Rows, each with roughly how far along a hidden order it lies (0 to 12)
[-39   5  -1   5   0  -4 -30   4  10   8 -13  25   1   3   7  -7]
5
[-38   1  -6 -23  -4  -4 -29   4   8  10 -26  21   3   6  13  -5]
7
[-11   5   4   5   1   0 -15   3  17  -3   3  25   1   2   6 -12]
4
[ 35   6   4  11   2  -8  -8  -1  -7   5 -12  31  -9  -2   3  -4]
9
[ 32   5   3   1  -2  -7  14  -3  -5  -1 -20  16  -3   1  -1  -7]
9
[ 11  -5   2 -33  -3   3  -2   6  19  -9   6  17  -2   5   4  -4]
0
[ -3   9   3  10   4  -6 -32   4   3  10 -18  34   7   1  14 -10]
9
[-32  -3  -5 -33   0   8 -19   6  17   3   4  17   3   5  12  -1]
0
[-47  -3  -8 -37  -3   3 -29   8  12   9  -9  19   1   7  16  -5]
4
[  8   3   2  -9  -6  -8   3  -2  -3   1 -27   3   0   5  -4  -4]
9
[ 35  -7  -4 -29  -8   2  15  -2  12 -10   3 -12  -8   8  -8  -3]
5
[ 24   1   5  -5  -2  -4 -15   0   7   1 -13  40  -7   4   4  -7]
7
[ 47  -4   6 -10 -11  -1  35  -5  11 -22  -5 -45 -16   8 -18   2]
9
[-29  12   6  22   6  -8 -26   5  -4  11 -25  15  12   2  12  -5]
12
[ 24  -7  -2 -23  -8   2   9   0   9  -7   2 -10  -7   7  -6  -1]
5
[ 23  -1   3  -9  -9  -6  14  -4   9  -8 -10  -3  -3   6 -13  -6]
7
[-63  -5 -21 -34   1   7 -63  11   0  31 -29  32   4   9  29   6]
1
[ -4  -8  -7 -38  -6   1  -6   4  10  -4   3 -11  -2   6  -1  -2]
4
[-30 -11 -16 -57 -10   6 -16   3   9   6 -23   1  -5  15   6   1]
4
[ 15  -5   1 -26  -6   0  -1   3  15  -5 -11  12  -3  11  -2  -5]
4
[-17  -6  -4 -44   0   6  -2   7  16  -3   8  10   2   2  10  -1]
0
[ 12   5  -2 -14  -2  -2   2  -2   3   4 -20  28   7   1  15 -15]
9
[-29  -1  -4 -19   0   5 -15   5  14   2   7  14   2   3  11  -6]
3
[-23  -4  -5 -31  -2   1 -17   6  12   3  -2  15   0   3  11  -5]
4
[ 24   4   6  -6  -5  -8   6  -3   6  -3 -21  19  -1   6  -4  -8]
8
[ 18  10   5  13   5  -6 -22   2   5   3  -3  29   5  -3  10 -11]
8
[ 19  -6  -2 -23  -6   1   5   1   9  -8   5 -13  -5   5  -8  -4]
5
[  4   8   3   2   3  -6 -25   1   6   6 -16  39   5   2  13 -13]
8
[ -2   7   0   6   3  -6 -22   2  -3  10 -17  28   2   0  12  -7]
9
[ 17   3   4  -2  -6  -9   2  -2  -2  -1 -22   7  -3   6  -7  -4]
8
[-39   2  -3  -8  -2  -2 -27   3  13   7  -8  13   3   2  12 -11]
5
[ 17  -6  -1 -26 -10  -1  10  -2  12  -4 -12 -11  -5  10  -8  -4]
6
[ 19   3  -1 -10  -2  -6  -3  -2  -5   5 -23  19  -2   1   5  -6]
9
[ -1   2   2 -16  -4  -5 -10   1  10   3 -18  26  -2   7   4  -8]
7
[-14  -1  -3 -30  -4  -3 -11   2  10   2 -15   5   5   2   6 -11]
7
[ 42   4   5  11  -1  -5  20  -7 -11  -2 -18  15   2  -1   1  -7]
12
[ 58   2  12   5  -8  -6  30  -6   9 -18 -10 -24  -5   4 -15  -4]
9
[ 24   4   7  10  -6 -11   0  -3  -6   0 -27   9  -9   5 -12   2]
8
[-30  -6  -9 -34  -6  -3 -35   7   4  10 -16   0  -2   6   5   4]
5
